Here is a tiny trained network, its code and every weight. The questions are about switching its units off for an input and a target symbol, where a switched-off unit gives its printed mean instead of its output.

import numpy as np


def w(rows, s, z=0):
    codes = np.array(rows[::2]) - 128.0
    scale = np.full(codes.shape[1], s)
    scale[-1] = z or s
    return codes * scale


def f(y):
    return y / 2 * (1 + np.tanh(0.7978845608 * (y + 0.044715 * y**3)))


def softmax(a):
    e = np.exp(a - a.max(-1, keepdims=True))
    return e / e.sum(-1, keepdims=True)


def log_softmax(a):
    a = a - a.max(-1, keepdims=True)
    return a - np.log(np.exp(a).sum(-1, keepdims=True))


def net(x, mask):
    ids = ['ΓΛΠΩαβδεηθμξτφψ'.index(c) for c in x.split()]
    T = len(ids)
    res = E[ids] + P[:T]
    u = 0
    for l in range(2):
        r = res
        for j in range(2):
            rows = slice(2 * j, 2 * j + 2)
            q, k, v = (r @ M[l][rows].T for M in (Q, K, V))
            z = softmax(np.where(np.tri(T) > 0, q @ k.T / 2**0.5, -1e9)) @ v
            o = O[l][rows]
            res = res + np.where(mask[u + j], z, o[:, -1]) @ o[:, :-1]
        u += 2
        y = f(res @ A[l][:, :-1].T + A[l][:, -1])
        res = res + np.where(mask[u : u + 4], y, B[l][:, -1]) @ B[l][:, :-1]
        u += 4
    return log_softmax(res[-1] @ U[:, :-1].T + U[:, -1])


Q, K, V, O, A, B = {}, {}, {}, {}, {}, {}
E = w([
[147,143,117],'Γ',
[167,199,196],'Λ',
[134,72,72],'Π',
[123,105,119],'Ω',
[94,183,250],'α',
[224,89,79],'β',
[80,144,150],'δ',
[200,91,88],'ε',
[121,107,114],'η',
[86,131,116],'θ',
[125,160,187],'μ',
[182,246,192],'ξ',
[88,150,193],'τ',
[138,91,102],'φ',
[113,119,123],'ψ',
],0.018)
P = w([
[236,82,30],'0',
[115,117,167],'1',
[184,141,20],'2',
[115,121,163],'3',
[169,154,16],'4',
[108,122,168],'5',
[158,163,10],'6',
[113,123,167],'7',
[144,178,12],'8',
[110,127,168],'9',
[145,192,15],'10',
[111,123,169],'11',
[138,196,14],'12',
[108,128,168],'13',
],0.011)
Q[0] = w([
[183,162,44],'0.h1',
[54,63,42],'0.h1',
[43,29,144],'0.h2',
[236,205,5],'0.h2',
],0.015)
K[0] = w([
[145,190,68],'0.h1',
[37,102,19],'0.h1',
[115,251,70],'0.h2',
[72,10,80],'0.h2',
],0.018)
V[0] = w([
[92,201,54],'0.h1',
[97,254,11],'0.h1',
[100,105,64],'0.h2',
[138,133,129],'0.h2',
],0.0042)
O[0] = w([
[175,63,122,170],'0.h1',
[203,3,158,254],'0.h1',
[192,43,122,30],'0.h2',
[118,150,98,156],'0.h2',
],0.0041,0.00095)
A[0] = w([
[180,159,53,28],'0.n1',
[2,53,91,4],'0.n2',
[99,63,167,30],'0.n3',
[119,140,39,105],'0.n4',
],0.014,0.004)
B[0] = w([
[95,109,141,253],'0.n1',
[123,104,86,142],'0.n2',
[62,252,86,111],'0.n3',
[143,183,155,224],'0.n4',
],0.03,0.0036)
Q[1] = w([
[150,180,3],'1.h1',
[150,123,122],'1.h1',
[114,130,181],'1.h2',
[89,70,87],'1.h2',
],0.034)
K[1] = w([
[2,159,179],'1.h1',
[134,143,122],'1.h1',
[159,161,90],'1.h2',
[61,91,149],'1.h2',
],0.038)
V[1] = w([
[176,127,140],'1.h1',
[42,5,95],'1.h1',
[128,153,113],'1.h2',
[131,154,103],'1.h2',
],0.0029)
O[1] = w([
[192,5,67,197],'1.h1',
[89,229,5,3],'1.h1',
[136,108,153,141],'1.h2',
[186,132,164,122],'1.h2',
],0.0016,0.0011)
A[1] = w([
[144,147,177,10],'1.n1',
[5,120,142,1],'1.n2',
[65,117,160,84],'1.n3',
[108,70,104,130],'1.n4',
],0.019,0.0086)
B[1] = w([
[142,117,6,212],'1.n1',
[123,49,133,253],'1.n2',
[109,198,116,225],'1.n3',
[132,120,51,160],'1.n4',
],0.024,0.0033)
U = w([
[193,93,232,254],'Γ',
[173,149,100,89],'Λ',
[142,135,71,59],'Π',
[117,123,119,93],'Ω',
[44,197,79,49],'α',
[196,78,104,70],'β',
[71,63,151,85],'δ',
[175,87,115,89],'ε',
[122,123,112,92],'η',
[111,74,92,71],'θ',
[113,255,181,154],'μ',
[224,207,66,37],'ξ',
[27,123,181,62],'τ',
[132,127,108,93],'φ',
[116,119,119,98],'ψ',
],0.0096,0.0084)

Each question gives the input, a string of symbols that net reads in full, and the target symbol t.
The units are the heads (2 rows each of Q, K, V and O) and the neurons (one row each of A and B). Each row of codes is followed by its name. A weight is (code - 128) times the scale printed after its matrix; where a second scale follows, it is the last column's (O, A, B and U).
mask holds one flag per unit, layer by layer, with each layer's heads first. A switched-off unit (its flag False) gives its mean, the last column of its rows in O or B, instead of its output. The means were averaged over made-up inputs and are rounded, as every weight is.
A unit's drop is (log p(t) with every unit on - log p(t) with that unit switched off) / (log p(t) with every unit on - log p(t) with every unit switched off).
The circuit of an input: a set's keep is (log p(t) with only the set's units on - log p(t) with every unit switched off) / (log p(t) with every unit on - log p(t) with every unit switched off). Starting from all 12 units, units are removed one at a time, each time the one whose removal leaves the highest keep (on an exact tie, the one counted first), for as long as the keep stays at least 0.8.
circuit, biggest first: the units of the circuit, biggest drop first
unit that matters most: the unit with the biggest drop
k most important neurons: the k neurons with the biggest drops, biggest first
top k neurons in layer l: the k neurons of layer l with the biggest drops, biggest first
heads that matter: for each layer, one digit per head in row order, 1 if its drop is at least 0.15 and else 0, layers parted by /
input α ξ Γ ξ, target ξ: 3 most important neurons => [1.n1, 0.n1, 1.n2]
input ξ ε Ω, target Γ: 3 most important neurons => [0.n4, 1.n1, 1.n3]
input τ α α φ β β α Λ ψ, target Γ: heads that matter => 10 / 00
input β θ δ δ τ β μ α τ α θ, target μ: 2 most important neurons => [0.n4, 1.n2]
input Π δ Ω α τ, target Γ: circuit, biggest first => [1.n1, 0.n3, 1.n4]
input α α Γ α Π α ξ φ ψ μ Λ, target Γ: circuit, biggest first => [0.h1, 0.n4, 1.n1, 1.n3]
input α α Λ η ξ ξ β α θ Γ δ α α Γ, target Γ: top 2 neurons in layer 0 => [0.n1, 0.n4]
input α α Π ξ τ Γ θ Π η α Π ε φ, target Γ: top 3 neurons in layer 1 => [1.n3, 1.n1, 1.n4]
input α ξ α ξ φ β ψ τ δ φ β, target μ: 2 most important neurons => [0.n4, 0.n1]
input Γ θ δ φ η α α φ ψ μ Π, target Γ: heads that matter => 10 / 00
input α Γ φ, target Γ: heads that matter => 00 / 00
input τ Ω Π, target Γ: 2 most important neurons => [0.n4, 0.n1]
input Γ θ Λ Ω ξ θ τ, target Γ: top 3 neurons in layer 0 => [0.n1, 0.n3, 0.n2]
input ξ δ α θ θ τ μ, target Γ: most important neuron => [1.n1]
input τ Ω μ τ η α Γ δ Λ, target Γ: 4 most important neurons => [1.n3, 1.n1, 0.n4, 1.n4]
input α α τ β Π β Γ μ, target μ: unit that matters most => 0.n1
input ξ Γ ξ φ ξ θ δ, target Γ: 2 most important neurons => [1.n1, 1.n3]
input ξ η θ Γ Γ α ξ φ μ Π Γ α Γ, target μ: 4 most important neurons => [0.n4, 1.n2, 0.n1, 1.n1]
input μ β Λ α θ φ Λ θ ε θ α Γ, target Γ: top 2 neurons in layer 0 => [0.n1, 0.n2]
input α Λ α Γ η α θ τ δ τ Π δ, target δ: unit that matters most => 1.n2
input α τ α Γ ξ θ ε, target Γ: top 3 neurons in layer 1 => [1.n3, 1.n1, 1.n4]
input Π θ Γ θ Γ Γ α, target Γ: 4 most important neurons => [0.n4, 0.n1, 1.n3, 0.n3]
input Π Π Γ ξ α ε β, target Γ: 4 most important neurons => [0.n4, 0.n1, 1.n3, 1.n1]
input Ω θ α θ φ η ξ, target Γ: top 2 neurons in layer 0 => [0.n1, 0.n4]
input μ μ θ Λ Γ Γ δ μ ε ξ β α δ, target μ: top 2 neurons in layer 1 => [1.n2, 1.n1]
input τ δ α α φ ξ Γ Π Ω, target Γ: top 3 neurons in layer 0 => [0.n4, 0.n3, 0.n1]
input α μ β Γ α θ α α δ, target Γ: unit that matters most => 0.h1
input α τ ψ, target Γ: 3 most important neurons => [0.n4, 1.n1, 1.n3]
input α δ ξ ψ β α θ δ τ θ, target θ: 3 most important neurons => [0.n2, 0.n4, 1.n4]
input β η θ, target Γ: top 3 neurons in layer 0 => [0.n4, 0.n3, 0.n1]
